Below is a small trained network, with its code and all its weights. Each question gives an input and a class and asks what happens when units are switched off, that is, made to give their printed mean instead of their output.

import numpy as np


def w(rows, s, z=0):
    codes = np.array(rows[::2]) - 128.0
    scale = np.full(codes.shape[1], s)
    scale[-1] = z or s
    return codes * scale


def f(y):
    return y / 2 * (1 + np.tanh(0.7978845608 * (y + 0.044715 * y**3)))


def log_softmax(a):
    a = a - a.max(-1, keepdims=True)
    return a - np.log(np.exp(a).sum(-1, keepdims=True))


def net(x, mask):
    res = np.array(x, float).reshape(1, 6) / 4 @ E
    y = f(res @ A[0][:, :-1].T + A[0][:, -1])
    res = res + np.where(mask, y, B[0][:, -1]) @ B[0][:, :-1]
    return log_softmax(res[-1] @ U[:, :-1].T + U[:, -1])


A, B = {}, {}
E = w([
[72,234,177,68],'x0',
[27,159,78,178],'x1',
[165,206,84,173],'x2',
[126,33,38,181],'x3',
[9,125,93,45],'x4',
[56,78,204,254],'x5',
],0.0082)
A[0] = w([
[178,202,182,111,72],'N0',
[134,90,191,171,171],'N1',
[146,73,33,130,118],'N2',
[165,171,124,101,3],'N3',
[138,4,135,170,89],'N4',
[71,146,80,103,113],'N5',
[71,204,126,182,143],'N6',
[159,179,142,70,117],'N7',
[85,207,106,149,139],'N8',
[121,81,171,171,128],'N9',
[93,145,90,153,48],'N10',
[168,149,159,143,145],'N11',
[99,117,141,74,88],'N12',
[122,97,103,97,18],'N13',
[158,145,140,129,114],'N14',
[64,129,156,4,104],'N15',
[135,149,114,72,62],'N16',
[142,154,143,122,88],'N17',
[70,130,122,71,117],'N18',
[246,135,136,126,206],'N19',
[154,60,27,63,54],'N20',
[159,179,146,79,101],'N21',
[98,86,141,244,187],'N22',
[118,162,142,61,140],'N23',
[125,64,163,174,68],'N24',
],0.014,0.0058)
B[0] = w([
[187,130,73,180,194],'N0',
[87,124,76,208,189],'N1',
[179,50,112,21,204],'N2',
[170,138,140,169,152],'N3',
[73,15,90,125,232],'N4',
[120,158,184,58,186],'N5',
[134,220,105,37,196],'N6',
[151,179,140,204,203],'N7',
[126,216,147,70,193],'N8',
[64,148,94,206,182],'N9',
[112,128,131,67,145],'N10',
[120,135,75,117,158],'N11',
[111,84,209,153,167],'N12',
[152,79,160,142,134],'N13',
[132,136,95,127,141],'N14',
[98,105,242,168,252],'N15',
[147,115,151,181,167],'N16',
[146,129,121,132,138],'N17',
[66,116,224,87,196],'N18',
[149,137,1,151,228],'N19',
[235,43,163,93,202],'N20',
[160,158,130,219,193],'N21',
[35,109,46,75,239],'N22',
[113,181,198,185,206],'N23',
[75,113,95,158,182],'N24',
],0.0085,0.013)
U = w([
[218,175,92,240,113],'0',
[221,20,129,92,96],'1',
[116,149,254,205,124],'2',
[114,160,67,162,254],'3',
[45,48,70,190,64],'4',
[94,192,92,68,120],'5',
],0.0083,0.0093)

Each question gives the input, the list of numbers given to net, and the class t.
The units are the neurons (one row each of A and B). Each row of codes is followed by its name. A weight is (code - 128) times the scale printed after its matrix; where a second scale follows, it is the last column's (A, B and U).
mask holds one flag per neuron, in row order. A switched-off neuron (its flag False) gives its mean, the last column of its row in B, instead of its output. The means were averaged over made-up inputs and are rounded, as every weight is.
A unit's drop is (log p(t) with every unit on - log p(t) with that unit switched off) / (log p(t) with every unit on - log p(t) with every unit switched off).
The circuit of an input: a set's keep is (log p(t) with only the set's units on - log p(t) with every unit switched off) / (log p(t) with every unit on - log p(t) with every unit switched off). Starting from the 12 units with the biggest drops (on a tie, the unit counted first), units are removed one at a time, each time the one whose removal leaves the highest keep (on an exact tie, the one counted first), for as long as the keep stays at least 0.8.
circuit, biggest first: the units of the circuit, biggest drop first
most important unit: the unit with the biggest drop
top k neurons: the k neurons with the biggest drops, biggest first
drop when u is switched off: that unit's drop, to one decimal
input [1,8,-8,6,7,-3], class 1: top 2 neurons -> N20, N2
input [0,2,6,-3,0,0], class 5: circuit, biggest first -> N6, N8
input [3,2,4,6,0,5], class 5: most important unit -> N6
input [-4,0,1,-3,0,-3], class 0: top 2 neurons -> N22, N4
input [-7,8,0,-3,1,-2], class 1: circuit, biggest first -> N2, N9, N1
input [8,8,-5,1,8,7], class 2: top 3 neurons -> N15, N18, N12
input [0,5,3,-2,8,2], class 5: top 2 neurons -> N6, N8
input [-8,-1,4,-7,-2,2], class 4: top 3 neurons -> N6, N8, N7
input [5,-7,8,0,4,8], class 5: drop when N7 is switched off -> 0.1
input [7,-6,-8,4,-1,-6], class 2: drop when N12 is switched off -> 0.0
input [1,-8,8,-6,-6,8], class 0: drop when N0 is switched off -> 0.2
